Here is a tiny trained network, its code and every weight. The questions are about switching its units off for an input and a class, where a switched-off unit gives its printed mean instead of its output.

import numpy as np


def w(rows, s, z=0):
    codes = np.array(rows[::2]) - 128.0
    scale = np.full(codes.shape[1], s)
    scale[-1] = z or s
    return codes * scale


def norm(h):
    return h / np.sqrt((h * h).mean(-1, keepdims=True) + 1e-5)


def f(y):
    return y / 2 * (1 + np.tanh(0.7978845608 * (y + 0.044715 * y**3)))


def log_softmax(a):
    a = a - a.max(-1, keepdims=True)
    return a - np.log(np.exp(a).sum(-1, keepdims=True))


def net(x, mask):
    res = np.array(x, float).reshape(1, 7) / 4 @ E
    u = 0
    for l in range(3):
        y = f(norm(res) @ A[l][:, :-1].T + A[l][:, -1])
        res = res + np.where(mask[u : u + 6], y, B[l][:, -1]) @ B[l][:, :-1]
        u += 6
    return log_softmax(norm(res)[-1] @ U[:, :-1].T + U[:, -1])


A, B = {}, {}
E = w([
[128,126,130,135],'x0',
[156,172,252,70],'x1',
[129,126,127,147],'x2',
[128,125,128,136],'x3',
[128,127,126,123],'x4',
[251,75,109,106],'x5',
[150,194,3,180],'x6',
],0.0044)
A[0] = w([
[159,16,153,108,46],'0.n0',
[129,253,135,251,253],'0.n1',
[146,52,192,233,102],'0.n2',
[30,148,127,160,232],'0.n3',
[211,34,103,106,86],'0.n4',
[199,28,164,182,94],'0.n5',
],0.0042,0.0031)
B[0] = w([
[138,121,92,27,133],'0.n0',
[119,166,115,1,254],'0.n1',
[87,113,115,66,135],'0.n2',
[140,157,107,124,232],'0.n3',
[140,108,144,116,160],'0.n4',
[180,139,119,123,154],'0.n5',
],0.0062,0.0026)
A[1] = w([
[36,107,122,93,253],'1.n0',
[197,158,138,130,53],'1.n1',
[2,82,125,147,58],'1.n2',
[99,123,111,81,166],'1.n3',
[115,89,97,172,100],'1.n4',
[91,138,147,119,95],'1.n5',
],0.0093,0.0027)
B[1] = w([
[172,169,130,195,252],'1.n0',
[175,167,92,140,149],'1.n1',
[254,184,116,127,195],'1.n2',
[150,128,128,180,181],'1.n3',
[99,125,228,73,131],'1.n4',
[161,96,141,167,138],'1.n5',
],0.0077,0.004)
A[2] = w([
[126,107,2,89,121],'2.n0',
[119,18,52,121,121],'2.n1',
[168,16,121,110,65],'2.n2',
[55,193,182,170,130],'2.n3',
[15,93,171,180,253],'2.n4',
[51,230,108,111,137],'2.n5',
],0.007,0.0032)
B[2] = w([
[145,56,215,242,254],'2.n0',
[90,9,106,136,182],'2.n1',
[3,114,141,23,193],'2.n2',
[31,64,178,160,173],'2.n3',
[117,161,63,220,130],'2.n4',
[35,83,82,53,229],'2.n5',
],0.0063,0.0023)
U = w([
[226,184,105,137,253],'0',
[79,142,41,194,112],'1',
[82,3,127,65,80],'2',
[181,22,80,180,93],'3',
[82,152,221,177,99],'4',
[37,174,107,59,106],'5',
[191,90,194,34,61],'6',
],0.017,0.0044)

Each question gives the input, the list of numbers given to net, and the class t.
The units are the neurons (one row each of A and B). Each row of codes is followed by its name. A weight is (code - 128) times the scale printed after its matrix; where a second scale follows, it is the last column's (A, B and U).
mask holds one flag per neuron, layer by layer. A switched-off neuron (its flag False) gives its mean, the last column of its row in B, instead of its output. The means were averaged over made-up inputs and are rounded, as every weight is.
A unit's drop is (log p(t) with every unit on - log p(t) with that unit switched off) / (log p(t) with every unit on - log p(t) with every unit switched off).
The circuit of an input: a set's keep is (log p(t) with only the set's units on - log p(t) with every unit switched off) / (log p(t) with every unit on - log p(t) with every unit switched off). Starting from the 12 units with the biggest drops (on a tie, the unit counted first), units are removed one at a time, each time the one whose removal leaves the highest keep (on an exact tie, the one counted first), for as long as the keep stays at least 0.8.
units of the circuit, in order: the units of the circuit, biggest drop first
k most important neurons: the k neurons with the biggest drops, biggest first
k most important neurons of layer l: the k neurons of layer l with the biggest drops, biggest first
drop of u: that unit's drop, to one decimal
input [7,-3,1,-8,-7,6,8], class 3: 3 most important neurons -> (2.n0 1.n0 1.n2)
input [1,4,5,-6,1,0,-7], class 4: 2 most important neurons -> (1.n2 2.n4)
input [3,4,8,-2,-4,0,8], class 5: units of the circuit, in order -> (1.n2 0.n1)
input [-1,-8,2,-1,4,0,-8], class 0: 2 most important neurons -> (1.n2 1.n0)
input [7,-5,1,-3,-3,2,-5], class 2: units of the circuit, in order -> (2.n2)
input [-1,0,-1,-6,-2,7,4], class 3: 3 most important neurons -> (1.n0 1.n2 2.n0)
input [-8,0,-6,2,-3,5,-6], class 2: 2 most important neurons -> (1.n2 2.n2)
input [5,-4,-8,-4,-7,8,-5], class 2: 2 most important neurons -> (2.n2 1.n2)
input [-4,3,-8,-6,2,0,-7], class 4: 2 most important neurons of layer 1 -> (1.n2 1.n1)
input [-7,8,-8,-5,-1,0,-5], class 4: units of the circuit, in order -> (1.n2 0.n1 2.n4)
input [1,0,-2,-3,8,2,6], class 3: units of the circuit, in order -> (2.n0 1.n0)
input [5,8,7,2,3,0,6], class 5: 2 most important neurons -> (1.n2 2.n5)
input [2,4,5,-6,0,0,-8], class 4: units of the circuit, in order -> (1.n2 2.n4 0.n1)
input [-2,8,-8,-6,7,-1,0], class 4: units of the circuit, in order -> (1.n2 2.n3 0.n1)
input [0,1,5,-8,-3,0,-3], class 4: 2 most important neurons -> (1.n2 1.n1)
input [4,4,4,-4,-2,-7,3], class 5: units of the circuit, in order -> (2.n5)
input [-6,3,-3,4,7,0,-4], class 4: units of the circuit, in order -> (1.n2 0.n1 2.n4)
input [-8,-5,5,-7,1,8,-2], class 2: units of the circuit, in order -> (2.n2 1.n0)
input [1,8,0,-1,-5,0,5], class 5: 2 most important neurons of layer 1 -> (1.n2 1.n0)
input [4,1,3,-7,-3,-7,8], class 5: units of the circuit, in order -> (0.n1)
input [-3,-2,8,6,0,6,-4], class 2: units of the circuit, in order -> (2.n2 1.n2)
input [6,-4,-2,2,-7,1,5], class 3: 3 most important neurons -> (2.n0 1.n0 2.n2)
input [7,-5,-3,4,7,8,0], class 2: 3 most important neurons of layer 1 -> (1.n0 1.n2 1.n4)
input [6,1,0,-1,4,-3,8], class 5: 2 most important neurons -> (2.n5 0.n1)
input [4,-7,0,8,-8,1,5], class 3: 3 most important neurons of layer 2 -> (2.n0 2.n1 2.n2)
input [7,3,0,8,4,-2,2], class 5: 2 most important neurons -> (0.n1 1.n2)
input [8,-7,-1,5,8,0,-5], class 0: units of the circuit, in order -> (1.n2)
input [-1,-4,2,6,4,-2,-7], class 0: drop of 1.n2 -> 0.2
input [0,2,1,-1,-5,-7,7], class 5: drop of 2.n5 -> 0.5
